Here is a tiny trained network, its code and every weight. The questions are about switching its units off for an input and a target symbol, where a switched-off unit gives its printed mean instead of its output.

import numpy as np


def w(rows, s, z=0):
    codes = np.array(rows[::2]) - 128.0
    scale = np.full(codes.shape[1], s)
    scale[-1] = z or s
    return codes * scale


def norm(h):
    return h / np.sqrt((h * h).mean(-1, keepdims=True) + 1e-5)


def f(y):
    return np.maximum(y, 0)


def softmax(a):
    e = np.exp(a - a.max(-1, keepdims=True))
    return e / e.sum(-1, keepdims=True)


def log_softmax(a):
    a = a - a.max(-1, keepdims=True)
    return a - np.log(np.exp(a).sum(-1, keepdims=True))


def net(x, mask):
    ids = ['Λαεπτφψ'.index(c) for c in x.split()]
    T = len(ids)
    res = E[ids] + P[:T]
    u = 0
    for l in range(2):
        q, k, v = (norm(res) @ M[l].T for M in (Q, K, V))
        z = softmax(np.where(np.tri(T) > 0, q @ k.T / 3**0.5, -1e9)) @ v
        res = res + np.where(mask[u], z, O[l][:, -1]) @ O[l][:, :-1]
        u += 1
        y = f(norm(res) @ A[l][:, :-1].T + A[l][:, -1])
        res = res + np.where(mask[u : u + 8], y, B[l][:, -1]) @ B[l][:, :-1]
        u += 8
    return log_softmax(norm(res)[-1] @ U[:, :-1].T + U[:, -1])


Q, K, V, O, A, B = {}, {}, {}, {}, {}, {}
E = w([
[123,147,48,130,94,183],'Λ',
[137,138,58,129,229,192],'α',
[142,160,152,190,100,143],'ε',
[211,169,196,138,212,81],'π',
[198,181,81,129,66,208],'τ',
[112,12,182,112,5,87],'φ',
[135,128,169,10,174,117],'ψ',
],0.02)
P = w([
[254,131,83,138,149,61],'0',
[195,128,104,138,147,77],'1',
[172,129,122,136,147,70],'2',
[152,129,135,134,157,76],'3',
[135,135,141,139,161,90],'4',
[125,140,148,140,162,106],'5',
[122,143,155,132,157,122],'6',
[114,161,159,119,154,147],'7',
[114,165,164,105,147,164],'8',
[113,166,173,97,147,183],'9',
[118,167,181,93,154,202],'10',
[129,159,190,97,169,217],'11',
[123,131,199,154,222,215],'12',
],0.0082)
Q[0] = w([
[210,92,254,120,98,109],'0.h1',
[57,167,207,188,45,76],'0.h1',
[86,161,95,66,93,49],'0.h1',
],0.0083)
K[0] = w([
[43,82,142,106,27,143],'0.h1',
[185,2,174,166,69,106],'0.h1',
[21,61,31,188,115,87],'0.h1',
],0.0079)
V[0] = w([
[128,137,90,132,138,122],'0.h1',
[168,180,166,158,194,3],'0.h1',
[122,199,117,92,127,105],'0.h1',
],0.0079)
O[0] = w([
[108,217,19,153,174,82,83],'0.h1',
[157,223,115,59,98,72,249],'0.h1',
[26,253,20,117,158,99,78],'0.h1',
],0.0061,0.0017)
A[0] = w([
[157,92,143,156,172,108,109],'0.n1',
[150,84,38,46,173,161,168],'0.n2',
[98,148,171,165,27,88,89],'0.n3',
[133,102,168,74,121,186,167],'0.n4',
[97,139,66,160,150,196,100],'0.n5',
[134,138,76,251,118,141,162],'0.n6',
[83,166,226,168,200,210,253],'0.n7',
[102,131,43,105,96,148,145],'0.n8',
],0.011,0.0059)
B[0] = w([
[53,120,83,104,57,177,162],'0.n1',
[17,105,59,158,122,150,200],'0.n2',
[164,153,192,59,94,81,164],'0.n3',
[114,163,165,122,108,173,188],'0.n4',
[160,108,118,128,220,46,169],'0.n5',
[139,254,179,40,8,135,173],'0.n6',
[162,80,76,12,137,134,255],'0.n7',
[176,75,109,173,189,127,171],'0.n8',
],0.0094,0.0099)
Q[1] = w([
[110,102,219,10,150,147],'1.h1',
[183,136,178,117,200,174],'1.h1',
[100,113,73,157,188,82],'1.h1',
],0.013)
K[1] = w([
[185,123,209,77,210,204],'1.h1',
[165,157,124,219,220,158],'1.h1',
[100,71,110,154,206,1],'1.h1',
],0.01)
V[1] = w([
[113,117,72,88,2,163],'1.h1',
[192,211,104,116,158,231],'1.h1',
[134,182,106,252,111,58],'1.h1',
],0.0077)
O[1] = w([
[66,148,180,193,190,194,152],'1.h1',
[155,155,251,198,158,78,224],'1.h1',
[125,61,140,2,172,234,1],'1.h1',
],0.0075,0.0068)
A[1] = w([
[142,55,125,52,170,110,154],'1.n1',
[159,148,209,170,99,108,194],'1.n2',
[78,43,100,99,88,178,13],'1.n3',
[37,72,127,135,119,168,58],'1.n4',
[124,100,137,249,138,59,3],'1.n5',
[138,168,40,174,55,107,222],'1.n6',
[144,93,102,107,221,185,83],'1.n7',
[102,160,183,148,230,137,88],'1.n8',
],0.015,0.0048)
B[1] = w([
[101,158,162,130,123,225,204],'1.n1',
[112,105,68,99,115,121,249],'1.n2',
[172,9,95,114,85,135,141],'1.n3',
[142,45,79,106,28,185,136],'1.n4',
[89,213,167,121,73,59,134],'1.n5',
[71,53,163,214,178,184,181],'1.n6',
[202,207,121,69,63,116,172],'1.n7',
[112,103,121,67,80,39,159],'1.n8',
],0.014,0.011)
U = w([
[189,134,182,206,141,191,254],'Λ',
[154,122,30,129,112,143,124],'α',
[163,206,119,150,43,113,51],'ε',
[213,117,93,150,134,22,210],'π',
[90,123,194,80,145,188,79],'τ',
[170,10,101,54,121,209,34],'φ',
[101,113,133,113,158,81,162],'ψ',
],0.013,0.0064)

Each question gives the input, a string of symbols that net reads in full, and the target symbol t.
The units are the heads (3 rows each of Q, K, V and O) and the neurons (one row each of A and B). Each row of codes is followed by its name. A weight is (code - 128) times the scale printed after its matrix; where a second scale follows, it is the last column's (O, A, B and U).
mask holds one flag per unit, layer by layer, with each layer's heads first. A switched-off unit (its flag False) gives its mean, the last column of its rows in O or B, instead of its output. The means were averaged over made-up inputs and are rounded, as every weight is.
A unit's drop is (log p(t) with every unit on - log p(t) with that unit switched off) / (log p(t) with every unit on - log p(t) with every unit switched off).
The circuit of an input: a set's keep is (log p(t) with only the set's units on - log p(t) with every unit switched off) / (log p(t) with every unit on - log p(t) with every unit switched off). Starting from the 12 units with the biggest drops (on a tie, the unit counted first), units are removed one at a time, each time the one whose removal leaves the highest keep (on an exact tie, the one counted first), for as long as the keep stays at least 0.8.
circuit, biggest first: the units of the circuit, biggest drop first
k most important neurons: the k neurons with the biggest drops, biggest first
k most important neurons of layer l: the k neurons of layer l with the biggest drops, biggest first
drop of u: that unit's drop, to one decimal
input τ π ψ, target τ: 4 most important neurons of layer 1 : (1.n1, 1.n2, 1.n7, 1.n8)
input ψ φ ψ φ ψ α ψ π τ φ π π, target π: circuit, biggest first : (1.h1)
input φ φ π Λ τ π φ, target π: 3 most important neurons : (0.n7, 0.n1, 1.n1)
input ε φ Λ τ π τ ε τ π Λ ψ Λ τ, target π: circuit, biggest first : (1.h1, 0.n5, 1.n1, 1.n8)
input ε ψ τ τ Λ Λ φ τ π α Λ, target ε: 4 most important neurons of layer 0 : (0.n8, 0.n5, 0.n7, 0.n6)
input π π π π τ φ π, target τ: 2 most important neurons of layer 0 : (0.n7, 0.n6)
input φ ψ ψ, target ψ: 3 most important neurons : (0.n2, 1.n1, 0.n7)
input π φ π π φ α π, target φ: 4 most important neurons : (0.n7, 1.n1, 0.n6, 1.n7)
input π π π τ τ τ Λ Λ ψ π φ Λ, target ε: 2 most important neurons : (1.n7, 0.n7)
input Λ ψ ε ψ α ψ φ ψ π π, target π: 3 most important neurons of layer 0 : (0.n5, 0.n3, 0.n1)
input α π π τ, target Λ: 4 most important neurons : (1.n6, 0.n4, 0.n2, 0.n8)
input π Λ α Λ φ Λ ψ Λ π ε π π φ, target π: 2 most important neurons : (1.n1, 0.n7)
input τ α ψ, target ψ: 4 most important neurons of layer 1 : (1.n1, 1.n2, 1.n8, 1.n7)
input α α π φ α π, target φ: 3 most important neurons of layer 0 : (0.n7, 0.n6, 0.n4)
input π τ α α Λ π, target τ: 3 most important neurons of layer 0 : (0.n7, 0.n4, 0.n1)
input α π π ψ, target τ: 2 most important neurons : (1.n1, 1.n2)
input τ τ π τ φ τ, target π: 3 most important neurons of layer 1 : (1.n1, 1.n8, 1.n2)
input ψ τ ψ ε Λ, target Λ: drop of 0.n6 : 0.3
input π φ φ ε φ α π π τ, target Λ: drop of 1.n6 : 0.9
input π ψ α π φ φ π Λ, target Λ: drop of 0.n8 : 0.1
